Below is a small trained network, with its code and all its weights. Each question gives an input and a class and asks what happens when units are switched off, that is, made to give their printed mean instead of their output.

import numpy as np


def w(rows, s, z=0):
    codes = np.array(rows[::2]) - 128.0
    scale = np.full(codes.shape[1], s)
    scale[-1] = z or s
    return codes * scale


def norm(h):
    return h / np.sqrt((h * h).mean(-1, keepdims=True) + 1e-5)


def f(y):
    return np.maximum(y, 0)


def log_softmax(a):
    a = a - a.max(-1, keepdims=True)
    return a - np.log(np.exp(a).sum(-1, keepdims=True))


def net(x, mask):
    res = np.array(x, float).reshape(1, 5) / 4 @ E
    u = 0
    for l in range(2):
        y = f(norm(res) @ A[l][:, :-1].T + A[l][:, -1])
        res = res + np.where(mask[u : u + 9], y, B[l][:, -1]) @ B[l][:, :-1]
        u += 9
    return log_softmax(norm(res)[-1] @ U[:, :-1].T + U[:, -1])


A, B = {}, {}
E = w([
[163,148,85,110,24],'x0',
[126,123,126,127,129],'x1',
[128,140,14,15,163],'x2',
[67,254,141,144,116],'x3',
[204,139,232,33,137],'x4',
],0.0036)
A[0] = w([
[87,56,110,144,122,253],'L0N1',
[104,144,178,177,54,43],'L0N2',
[76,180,148,138,160,110],'L0N3',
[140,121,108,134,68,82],'L0N4',
[138,144,85,150,142,127],'L0N5',
[150,148,117,120,13,65],'L0N6',
[80,249,121,106,131,207],'L0N7',
[124,131,141,154,195,80],'L0N8',
[204,159,162,77,141,76],'L0N9',
],0.012,0.0022)
B[0] = w([
[189,182,147,133,76,205],'L0N1',
[108,19,166,119,150,207],'L0N2',
[218,145,86,191,139,196],'L0N3',
[156,165,165,123,180,167],'L0N4',
[129,157,253,159,67,164],'L0N5',
[143,190,58,121,221,205],'L0N6',
[174,102,123,69,86,255],'L0N7',
[112,185,79,34,184,169],'L0N8',
[106,164,135,210,72,209],'L0N9',
],0.0074,0.0068)
A[1] = w([
[34,134,96,130,232,154],'L1N1',
[47,61,196,153,114,109],'L1N2',
[35,182,70,226,57,161],'L1N3',
[77,255,206,85,109,147],'L1N4',
[30,199,114,54,33,253],'L1N5',
[131,181,75,7,49,97],'L1N6',
[142,164,62,157,200,61],'L1N7',
[89,178,81,68,107,200],'L1N8',
[111,112,154,169,234,137],'L1N9',
],0.0072,0.0022)
B[1] = w([
[186,170,74,139,94,144],'L1N1',
[86,34,86,95,88,150],'L1N2',
[86,207,224,111,13,167],'L1N3',
[94,255,104,213,145,201],'L1N4',
[98,60,131,202,132,193],'L1N5',
[84,31,210,133,143,254],'L1N6',
[124,239,147,53,158,176],'L1N7',
[136,47,109,161,205,194],'L1N8',
[106,117,8,83,183,175],'L1N9',
],0.0053)
U = w([
[157,176,58,114,193,145],'0',
[193,91,130,123,108,195],'1',
[94,11,116,164,162,135],'2',
[106,164,162,202,74,75],'3',
[144,113,127,160,150,191],'4',
[66,114,60,132,110,1],'5',
],0.012,0.0056)

Each question gives the input, the list of numbers given to net, and the class t.
The units are the neurons (one row each of A and B). Each row of codes is followed by its name. A weight is (code - 128) times the scale printed after its matrix; where a second scale follows, it is the last column's (A, B and U).
mask holds one flag per neuron, layer by layer. A switched-off neuron (its flag False) gives its mean, the last column of its row in B, instead of its output. The means were averaged over made-up inputs and are rounded, as every weight is.
A unit's drop is (log p(t) with every unit on - log p(t) with that unit switched off) / (log p(t) with every unit on - log p(t) with every unit switched off).
The circuit of an input: a set's keep is (log p(t) with only the set's units on - log p(t) with every unit switched off) / (log p(t) with every unit on - log p(t) with every unit switched off). Starting from the 12 units with the biggest drops (on a tie, the unit counted first), units are removed one at a time, each time the one whose removal leaves the highest keep (on an exact tie, the one counted first), for as long as the keep stays at least 0.8.
units of the circuit, in order: the units of the circuit, biggest drop first
top k neurons: the k neurons with the biggest drops, biggest first
top k neurons in layer l: the k neurons of layer l with the biggest drops, biggest first
input [-6,-1,-8,4,-1], class 2: top 2 neurons in layer 0 : (L0N2 L0N6)
input [0,-1,3,6,0], class 1: units of the circuit, in order : (L0N7)
input [-6,-5,-8,3,7], class 2: top 3 neurons : (L0N2 L0N1 L0N6)
input [-3,6,-6,-6,-8], class 3: units of the circuit, in order : (L0N1 L1N3)
input [-2,-3,5,6,-6], class 1: top 3 neurons : (L0N7 L0N3 L0N9)
input [-7,-1,-7,-5,-4], class 0: units of the circuit, in order : (L0N8 L1N9)
input [5,-5,3,-3,-6], class 3: units of the circuit, in order : (L0N7 L1N3)
input [-1,4,5,7,6], class 1: top 3 neurons : (L0N7 L0N3 L0N5)
input [6,3,-8,7,-6], class 2: top 4 neurons : (L0N2 L0N9 L0N1 L1N4)
input [3,-7,6,-2,-8], class 3: units of the circuit, in order : (L0N5 L1N3)
input [3,1,4,1,1], class 2: top 4 neurons in layer 0 : (L0N3 L0N7 L0N1 L0N8)
input [3,-7,-4,7,4], class 1: units of the circuit, in order : (L0N7 L0N2)
input [-7,-1,-3,-4,5], class 0: units of the circuit, in order : (L0N8 L1N9 L1N6)
input [-3,1,4,6,-7], class 3: units of the circuit, in order : (L1N3)
input [-7,-5,-6,-7,4], class 0: top 2 neurons in layer 0 : (L0N8 L0N2)
input [6,-3,-7,-1,-3], class 2: top 3 neurons : (L0N2 L0N8 L0N3)
input [7,4,-8,-1,2], class 2: top 3 neurons in layer 0 : (L0N2 L0N8 L0N3)
input [7,7,-6,-5,-6], class 0: top 4 neurons : (L0N6 L0N4 L0N9 L0N7)
input [-7,8,-5,-2,8], class 3: top 2 neurons in layer 1 : (L1N4 L1N8)
input [0,2,-5,5,-2], class 1: top neuron in layer 1 : (L1N6)
